[[-28   0 -13  -2  17  -3 -41  -6]
 [ -8   6  -6  -3 -10  14  -9  -6]
 [-12   8  16   0 -35  24  -4  32]
 [ -2  -3   8   6  -9 -10 -21   3]]
->
[[ -2  -3   8   6  -9 -10 -21   3]
 [-28   0 -13  -2  17  -3 -41  -6]
 [ -8   6  -6  -3 -10  14  -9  -6]
 [-12   8  16   0 -35  24  -4  32]]

[[  5  -6  -1  -2  -7  -6  13  -3  -4   9]
 [ -3  12  -2   5  10  -5 -13 -20  20  -4]
 [ 38 -13 -10 -23  -2 -43   1 -40  10 -10]
 [ -3   3   0   5   4   1  -5  -2   6   5]]
->
[[ 38 -13 -10 -23  -2 -43   1 -40  10 -10]
 [  5  -6  -1  -2  -7  -6  13  -3  -4   9]
 [ -3   3   0   5   4   1  -5  -2   6   5]
 [ -3  12  -2   5  10  -5 -13 -20  20  -4]]

[[-17  -8 -14 -22 -32]
 [ -9 -10   5  32  17]
 [ 29  19 -22  21  19]
 [-22 -26  13  34   1]
 [  5  -1 -31 -17  -3]
 [-15  32  -8  24  -1]
 [ 13  31 -35 -22  12]
 [-26  29  -4 -18  -8]
 [ 25 -14  -7  32  32]
 [-14  -6   7  33  14]]
->
[[-22 -26  13  34   1]
 [ 25 -14  -7  32  32]
 [ -9 -10   5  32  17]
 [-17  -8 -14 -22 -32]
 [-14  -6   7  33  14]
 [  5  -1 -31 -17  -3]
 [ 29  19 -22  21  19]
 [-26  29  -4 -18  -8]
 [ 13  31 -35 -22  12]
 [-15  32  -8  24  -1]]

[[ -6 -17  29]
 [-12  -6   1]
 [-19  -1 -30]
 [ -4 -22  39]
 [-17  -4 -15]
 [-13 -11  12]]
->
[[ -4 -22  39]
 [ -6 -17  29]
 [-13 -11  12]
 [-12  -6   1]
 [-17  -4 -15]
 [-19  -1 -30]]

[[ -7 -17  -7 -24  10 -19  -4]
 [ -6  -9  -4 -13   6 -12  -2]
 [-12 -19  -6 -35  13 -28  -2]]
->
[[-12 -19  -6 -35  13 -28  -2]
 [ -7 -17  -7 -24  10 -19  -4]
 [ -6  -9  -4 -13   6 -12  -2]]

[[ 44  -4]
 [  7 -23]
 [  0  12]
 [ 42   8]
 [ 28 -24]]
->
[[ 28 -24]
 [  7 -23]
 [ 44  -4]
 [ 42   8]
 [  0  12]]

[[-23 -36]
 [-10  12]
 [ 38  -5]
 [ -3  35]
 [  0 -38]
 [-30  -4]
 [ -9   5]
 [-15  37]
 [ 17   7]
 [  4  16]
 [ 12   3]]
->
[[  0 -38]
 [-23 -36]
 [ 38  -5]
 [-30  -4]
 [ 12   3]
 [ -9   5]
 [ 17   7]
 [-10  12]
 [  4  16]
 [ -3  35]
 [-15  37]]
---
[[-26 -23 -31  34  14 -36  -7  18 -14]
 [ 32 -43 -44  45 -39  36   4  37 -13]
 [-20 -13 -10 -14  36  34 -14 -38 -39]
 [-33   5   8 -10  27 -35  16 -27 -22]
 [ -7   2 -42  37 -22  14  15  24 -42]
 [ 21   2  16  -7  -5  39   0  13  -4]
 [ -8  29  21 -31 -27  29 -33 -20   8]
 [ -8 -40 -32  29 -43   7  37   1  17]
 [ 14  -4  26 -11  17 -36  33 -40 -39]]
->
[[ 32 -43 -44  45 -39  36   4  37 -13]
 [ -7   2 -42  37 -22  14  15  24 -42]
 [ -8 -40 -32  29 -43   7  37   1  17]
 [-26 -23 -31  34  14 -36  -7  18 -14]
 [-20 -13 -10 -14  36  34 -14 -38 -39]
 [-33   5   8 -10  27 -35  16 -27 -22]
 [ 21   2  16  -7  -5  39   0  13  -4]
 [ -8  29  21 -31 -27  29 -33 -20   8]
 [ 14  -4  26 -11  17 -36  33 -40 -39]]

[[  0  -1  -2  -6   0  -3   8  -3 -20   3   8]
 [  0   4  -7  42   2  12   0  -3 -11   2  -1]
 [  2  -5  -1 -19   1  10  -7  -6 -21   6   6]
 [ -3   9  -9  25   0   7  -2   5  19  -6   0]
 [  2  -1  -5  19   3   7   0  -4 -19   0 -10]
 [  1   7   0  -4   3   3   0  -9  10   3   3]
 [ -1   1   1  31   1  18   1   1  10   4 -10]]
->
[[ -3   9  -9  25   0   7  -2   5  19  -6   0]
 [  0   4  -7  42   2  12   0  -3 -11   2  -1]
 [  2  -1  -5  19   3   7   0  -4 -19   0 -10]
 [  0  -1  -2  -6   0  -3   8  -3 -20   3   8]
 [  2  -5  -1 -19   1  10  -7  -6 -21   6   6]
 [  1   7   0  -4   3   3   0  -9  10   3   3]
 [ -1   1   1  31   1  18   1   1  10   4 -10]]

[[ 16 -25  12  28 -35  -3 -25  16  28]
 [ 23   9  29 -15   5 -33  -4  -8  28]
 [ -3  30 -15   6 -35  -3 -32 -22  18]
 [ 16  30  21  -8  21 -33 -25  -8   8]]
->
[[ -3  30 -15   6 -35  -3 -32 -22  18]
 [ 16 -25  12  28 -35  -3 -25  16  28]
 [ 16  30  21  -8  21 -33 -25  -8   8]
 [ 23   9  29 -15   5 -33  -4  -8  28]]

[[ 31  14 -28  13 -29]
 [ 38  38  17 -24  -2]
 [ 34 -44  15 -30 -39]
 [-34  -5  14 -18  -2]
 [-34 -10 -27 -13 -30]
 [  1  -9 -25   1  16]
 [ 32   2  30 -12  -5]
 [-30  12  44 -36 -40]
 [ 17  34   5  11  17]
 [  5  26 -42  24  25]]
->
[[  5  26 -42  24  25]
 [ 31  14 -28  13 -29]
 [-34 -10 -27 -13 -30]
 [  1  -9 -25   1  16]
 [ 17  34   5  11  17]
 [-34  -5  14 -18  -2]
 [ 34 -44  15 -30 -39]
 [ 38  38  17 -24  -2]
 [ 32   2  30 -12  -5]
 [-30  12  44 -36 -40]]

[[-11 -12  32  17  19   0  15  -9 -16  -5 -19 -16  -6]
 [ 15   7   8  15   3   2  12   1   1   9   3 -16   1]
 [ 32 -46 -27 -16  32  -4  12 -20 -18 -28  -8 -17 -20]
 [-24 -41 -43 -11  38  41 -42 -33 -40 -43 -12  28 -42]
 [-15  28  17  16 -29  19  -6  29  24  33  12  10  29]]
->
[[-24 -41 -43 -11  38  41 -42 -33 -40 -43 -12  28 -42]
 [ 32 -46 -27 -16  32  -4  12 -20 -18 -28  -8 -17 -20]
 [ 15   7   8  15   3   2  12   1   1   9   3 -16   1]
 [-15  28  17  16 -29  19  -6  29  24  33  12  10  29]
 [-11 -12  32  17  19   0  15  -9 -16  -5 -19 -16  -6]]

[[  7   2  18   1 -19  22   3  27   8 -15  37]
 [ -9  15 -11   3  -9  -2 -11 -21   5  -1  -9]
 [-25  -3  25 -12 -12  25   4  16   6  -3  -4]
 [ -3   1  10 -30  10  15  16   8   1   5 -33]
 [ 12   5   1  -9   2  11   7   1   5   4   1]]
->
[[ -9  15 -11   3  -9  -2 -11 -21   5  -1  -9]
 [ 12   5   1  -9   2  11   7   1   5   4   1]
 [ -3   1  10 -30  10  15  16   8   1   5 -33]
 [  7   2  18   1 -19  22   3  27   8 -15  37]
 [-25  -3  25 -12 -12  25   4  16   6  -3  -4]]

[[  1 -17  13  18   4  13 -13  18  -1  -7]
 [ -9  21   7   8 -11 -16 -28  13 -12 -10]
 [  9   6  -6 -10  -5  -3  17  12   5   4]
 [ -2  -3   2   4 -15 -19  10 -12   4 -37]
 [ -2  48 -27  -8   0  16  15 -22   7   8]
 [  5   4  20 -19   7   3  -5   5 -39  10]
 [ -6 -29  18 -10  -4  15 -13 -30  11   5]
 [ -1  -6  27  -5  14 -33  14 -11   9 -16]]
->
[[ -2  48 -27  -8   0  16  15 -22   7   8]
 [  9   6  -6 -10  -5  -3  17  12   5   4]
 [ -2  -3   2   4 -15 -19  10 -12   4 -37]
 [ -9  21   7   8 -11 -16 -28  13 -12 -10]
 [  1 -17  13  18   4  13 -13  18  -1  -7]
 [ -6 -29  18 -10  -4  15 -13 -30  11   5]
 [  5   4  20 -19   7   3  -5   5 -39  10]
 [ -1  -6  27  -5  14 -33  14 -11   9 -16]]
